Here is a tiny trained network, its code and every weight. The questions are about switching its units off for an input and a class, where a switched-off unit gives its printed mean instead of its output.

import numpy as np


def w(rows, s, z=0):
    codes = np.array(rows[::2]) - 128.0
    scale = np.full(codes.shape[1], s)
    scale[-1] = z or s
    return codes * scale


def f(y):
    return np.maximum(y, 0)


def log_softmax(a):
    a = a - a.max(-1, keepdims=True)
    return a - np.log(np.exp(a).sum(-1, keepdims=True))


def net(x, mask):
    res = np.array(x, float).reshape(1, 8) / 4 @ E
    y = f(res @ A[0][:, :-1].T + A[0][:, -1])
    res = res + np.where(mask, y, B[0][:, -1]) @ B[0][:, :-1]
    return log_softmax(res[-1] @ U[:, :-1].T + U[:, -1])


A, B = {}, {}
E = w([
[163,63,98,185,205,146,64,38],'x0',
[141,163,132,140,129,115,94,142],'x1',
[55,222,174,51,217,117,135,59],'x2',
[129,116,132,129,130,126,140,125],'x3',
[151,116,141,120,138,124,148,128],'x4',
[84,94,225,152,163,244,90,184],'x5',
[150,120,140,124,143,117,144,133],'x6',
[120,133,126,132,123,125,117,129],'x7',
],0.011)
A[0] = w([
[64,142,222,111,255,150,65,42,138],'n1',
[88,169,206,127,103,130,190,191,188],'n2',
[159,95,100,167,186,163,73,39,172],'n3',
[208,65,110,225,95,129,87,76,208],'n4',
[154,178,73,101,133,60,153,2,247],'n5',
[133,65,194,196,102,210,89,204,216],'n6',
[121,117,155,162,186,198,115,101,125],'n7',
[159,142,54,95,48,56,168,167,254],'n8',
],0.0087,0.0051)
B[0] = w([
[148,97,186,81,101,161,90,50,254],'n1',
[70,168,173,106,141,215,144,148,196],'n2',
[194,42,81,155,122,102,92,99,214],'n3',
[132,49,85,151,137,68,112,175,219],'n4',
[117,195,96,183,173,88,145,44,227],'n5',
[188,101,116,104,140,188,140,214,233],'n6',
[166,30,145,82,141,110,87,144,186],'n7',
[204,152,181,114,11,109,133,48,221],'n8',
],0.011,0.016)
U = w([
[210,92,192,97,19,122,112,81,254],'0',
[151,138,154,166,87,195,184,254,152],'1',
[88,238,161,56,151,90,199,80,98],'2',
[35,158,206,59,192,180,129,154,137],'3',
[158,91,46,225,120,29,147,144,78],'4',
[164,73,64,106,209,131,100,204,44],'5',
[132,138,83,197,244,106,119,40,34],'6',
],0.0078,0.003)

Each question gives the input, the list of numbers given to net, and the class t.
The units are the neurons (one row each of A and B). Each row of codes is followed by its name. A weight is (code - 128) times the scale printed after its matrix; where a second scale follows, it is the last column's (A, B and U).
mask holds one flag per neuron, in row order. A switched-off neuron (its flag False) gives its mean, the last column of its row in B, instead of its output. The means were averaged over made-up inputs and are rounded, as every weight is.
A unit's drop is (log p(t) with every unit on - log p(t) with that unit switched off) / (log p(t) with every unit on - log p(t) with every unit switched off).
The circuit of an input: a set's keep is (log p(t) with only the set's units on - log p(t) with every unit switched off) / (log p(t) with every unit on - log p(t) with every unit switched off). Starting from all 8 units, units are removed one at a time, each time the one whose removal leaves the highest keep (on an exact tie, the one counted first), for as long as the keep stays at least 0.8.
circuit, biggest first: the units of the circuit, biggest drop first
top k neurons: the k neurons with the biggest drops, biggest first
drop when u is switched off: that unit's drop, to one decimal
input [4,-4,0,-7,5,6,0,4], class 5: circuit, biggest first	n8
input [3,-4,-5,7,-8,1,-4,1], class 5: circuit, biggest first	n6, n8
input [-1,-3,7,-7,5,2,5,2], class 3: top 2 neurons	n8, n3
input [-2,-2,1,3,4,-1,-2,2], class 2: top 2 neurons	n3, n1
input [-2,-5,1,-3,5,3,3,6], class 3: circuit, biggest first	n8, n3
input [6,5,0,5,0,-4,4,7], class 4: circuit, biggest first	n4, n1
input [-1,6,2,-2,-8,4,-6,-2], class 3: top 2 neurons	n8, n3
input [1,5,8,7,-8,-5,8,-4], class 6: top 3 neurons	n5, n2, n8
input [6,6,-7,1,2,8,3,8], class 5: drop when n5 is switched off	0.0
input [-4,-8,2,-6,-8,-3,1,7], class 2: drop when n1 is switched off	0.1
input [-5,-8,2,7,-8,-4,0,1], class 2: drop when n3 is switched off	0.1
input [0,1,-5,7,7,4,5,2], class 1: drop when n3 is switched off	0.2
